In the rows, zero is written as 100.
Rows with their classes:
92 92 119 101 90 121 73 101 110 106 110 102 87 94 94 95 102 107 98 90 82
 84 105 92 86 118 101 106 92 137 103
C
90 95 116 94 76 90 85 125 84 107 90 102 101 102 109 104 102 102 88 76 80
 89 105 106 94 81 109 127 94 74 94
R
99 75 116 94 68 143 75 108 91 105 115 97 89 117 80 106 136 81 109 109 96
 99 114 83 97 106 80 106 102 141 95
C
101 114 83 113 129 102 95 100 119 94 109 97 96 92 101 105 90 101 96 105
 85 105 102 100 114 103 110 103 105 106 104
K
98 119 89 117 131 93 89 104 130 93 108 98 88 83 108 103 78 112 87 89 70
 102 100 102 110 100 120 111 99 105 105
T
95 98 112 106 94 112 78 115 107 102 109 99 92 97 100 104 102 104 93 87
 75 95 107 93 97 96 106 121 95 122 98
C
92 93 119 101 82 114 72 121 103 104 107 96 92 102 93 105 109 103 94 80
 73 97 110 90 95 89 106 133 92 126 98
C
105 93 113 101 88 108 87 117 100 97 106 89 101 104 100 105 118 110 102
 84 91 116 107 84 96 80 98 128 93 131 98
C
98 83 117 97 76 131 78 111 100 105 110 96 91 111 87 107 126 92 104 102
 91 103 110 85 97 100 87 113 100 137 96
C
91 94 115 102 82 110 73 130 99 104 106 99 93 106 103 108 108 104 89 81
 64 97 111 95 101 81 109 136 95 105 95
C
91 91 126 99 82 124 71 101 105 108 107 101 87 95 92 95 104 107 100 69 81
 86 106 90 83 118 99 110 92 141 102
C
101 100 107 103 97 99 89 113 103 100 100 96 98 97 104 101 100 110 97 82
 88 105 104 94 98 86 108 125 95 115 99
C
105 109 83 111 124 113 101 95 125 93 113 95 94 98 94 107 101 97 101 115
 91 113 106 91 115 102 100 95 104 121 101
K
96 100 118 107 95 117 71 115 116 100 112 94 90 97 100 101 103 116 65 79
 71 101 111 89 94 96 108 131 93 144 100
C
107 99 83 103 112 121 104 94 108 94 110 95 94 109 82 109 115 83 107 127
 109 112 106 91 119 105 87 87 110 118 99
K
109 103 83 112 121 120 97 100 121 88 119 90 93 102 90 112 112 94 104 116
 93 119 108 85 118 96 95 102 108 138 101
X
102 72 115 89 66 152 81 103 91 102 118 93 90 123 75 108 143 77 117 120
 109 104 114 75 98 110 67 98 106 159 97
C
92 117 116 116 115 84 66 116 125 101 102 96 93 80 119 95 75 136 81 56 57
 100 102 96 91 89 132 142 82 122 104
C
106 97 110 110 98 125 76 118 116 93 119 85 90 102 93 109 118 111 99 86
 78 120 112 76 105 82 99 136 95 162 98
C
93 91 114 99 78 120 74 128 94 104 107 97 91 109 94 110 118 92 93 91 74
 98 113 93 105 85 102 129 98 111 95
C
99 89 116 100 84 129 71 107 105 104 111 95 88 103 89 105 118 100 106 95
 86 95 111 83 94 104 93 114 97 148 98
C
106 102 79 107 115 122 103 100 114 93 116 96 94 108 86 112 114 78 104
 129 99 111 108 92 123 101 90 90 111 114 97
K
107 95 91 107 105 114 97 111 108 91 111 90 98 106 92 112 117 91 103 108
 96 120 108 88 118 85 95 113 104 124 94
X
106 104 85 112 125 118 93 104 122 91 118 92 91 101 91 111 108 93 100 114
 88 110 109 86 117 101 97 104 105 133 99
X
94 92 109 98 94 127 83 90 106 105 111 106 88 100 87 98 107 90 108 109 90
 85 105 93 93 127 92 89 101 128 102
T
106 102 78 104 117 112 109 95 107 93 111 96 99 101 92 109 110 85 107 124
 106 114 104 94 119 100 91 87 110 108 97
X
97 103 110 109 100 113 78 109 115 100 110 96 90 95 99 104 100 113 95 86
 76 103 107 87 98 100 108 120 95 131 101
C
103 75 117 90 64 143 84 102 86 103 111 96 94 119 78 104 137 83 115 112
 110 98 111 82 92 106 72 104 103 147 99
C
108 96 89 106 111 132 97 91 115 92 116 89 92 107 82 109 118 88 110 124
 105 111 107 84 110 113 84 84 107 142 100
X
96 88 107 95 87 119 92 101 94 101 107 100 97 110 90 103 116 90 104 106
 102 100 105 91 97 105 91 99 102 116 99
C
97 90 117 98 81 113 78 117 94 102 106 95 94 100 99 103 112 101 97 86 83
 100 108 91 94 90 99 126 96 124 97
C
107 103 84 108 117 112 104 108 111 91 110 93 98 105 95 112 110 90 104
 118 100 119 106 93 121 92 95 100 108 113 96
X
85 101 101 96 89 95 92 117 91 108 94 111 97 103 104 107 95 82 87 99 78
 80 102 117 108 97 110 105 101 48 96
R
93 110 108 109 107 95 80 120 113 100 102 100 94 91 113 105 90 111 83 78
 64 98 104 102 105 85 121 132 95 101 97
C
111 106 80 110 124 115 102 95 123 88 116 91 95 91 91 107 107 101 104 114
 100 121 104 87 115 100 96 97 105 137 101
X
101 85 118 96 78 126 82 102 98 101 110 94 93 107 87 100 123 100 109 98
 100 103 110 81 90 106 85 110 98 147 98
C
102 107 100 109 113 109 87 110 119 93 111 91 90 96 100 106 101 109 97 92
 79 111 105 86 106 91 108 120 99 132 99
C
114 97 75 106 121 133 108 79 118 88 122 90 95 108 76 109 122 83 120 139
 120 120 105 79 117 120 77 73 112 146 102
X
97 91 114 97 82 129 79 106 100 106 109 99 93 108 87 103 116 91 104 103
 89 95 111 89 92 110 84 105 100 130 99
C
97 96 117 103 90 111 78 111 107 100 105 96 94 97 100 99 105 113 98 83 83
 101 106 89 90 96 104 123 92 133 101
C
110 105 92 111 119 121 92 95 127 89 120 89 93 98 90 106 107 106 105 107
 94 117 105 79 108 104 95 106 100 156 103
X
105 94 98 105 101 127 89 102 109 97 115 95 93 108 83 106 119 94 108 113
 98 113 109 84 106 103 87 102 104 140 99
X
103 108 77 110 128 112 102 93 123 95 113 101 93 95 93 106 96 84 99 123
 93 104 102 99 121 113 98 81 109 99 100
K
100 84 122 93 61 119 82 114 90 104 105 94 97 111 92 101 125 100 107 92
 99 101 108 84 90 94 88 116 96 134 97
C
95 100 118 106 92 108 76 117 110 101 107 96 92 95 104 102 101 117 91 81
 74 100 106 91 93 93 108 131 90 130 98
C
110 106 83 112 125 110 101 100 121 88 115 91 97 102 93 108 107 99 103
 112 96 121 105 87 118 92 95 103 105 129 99
K
102 94 107 104 93 121 82 111 108 96 113 91 94 105 95 108 116 101 103 97
 87 112 109 84 103 90 97 121 98 140 98
C
101 96 111 105 94 112 82 113 105 97 108 92 96 96 101 104 110 111 99 86
 85 109 107 84 97 89 101 127 95 141 99
C
98 80 119 94 73 128 74 110 96 103 108 100 93 108 88 102 123 95 104 95 92
 97 109 86 87 102 87 114 97 135 96
C
90 108 96 112 119 112 80 105 125 102 111 106 88 89 98 104 88 100 91 102
 68 91 106 99 110 114 112 104 99 109 101
T
111 95 85 104 108 129 102 94 108 92 117 93 95 113 82 108 122 83 113 129
 109 116 108 83 116 106 83 85 111 134 100
X
94 112 105 113 114 94 81 116 122 99 103 102 91 85 111 101 82 116 84 78
 63 95 104 100 102 99 121 122 92 107 103
C
107 92 92 100 99 123 99 102 103 95 112 94 96 110 86 112 121 84 107 120
 102 113 109 92 115 98 86 93 109 122 98
K

Rows with their classes:
118 90 92 117 120 77 103 146 76 105 108 88 113 108 59 108 102 128 102
 123 86 123 83 138 87 93 120 91 109 100 100
Q
103 96 89 101 123 108 101 123 108 92 101 106 112 112 121 99 125 103 96
 119 73 108 82 152 93 143 104 105 118 101 94
Q
98 116 126 91 103 98 128 85 105 114 94 85 59 114 91 93 91 95 94 104 102
 79 122 86 114 79 91 92 96 91 99
N
118 104 90 133 108 100 119 126 80 107 117 98 102 104 126 109 125 117 82
 117 85 113 85 139 102 95 111 110 106 80 90
Q
112 101 106 99 107 108 112 102 82 106 103 99 68 91 106 105 117 103 82
 126 70 99 86 128 108 102 93 106 97 83 93
Q
124 76 84 91 102 98 117 113 113 97 88 96 96 119 109 102 99 102 88 125 88
 109 80 71 102 85 116 76 102 104 110
Q
90 96 115 120 107 127 109 113 99 98 74 99 70 60 107 118 100 105 94 121
 93 102 108 109 84 105 98 103 103 102 98
A
111 107 90 129 90 89 123 130 59 93 122 95 97 116 124 118 113 112 81 120
 88 107 82 115 95 105 111 111 95 79 92
Q
107 98 91 127 96 86 117 108 63 94 132 98 122 110 103 109 98 112 107 94
 105 93 80 116 95 98 110 114 88 72 90
W
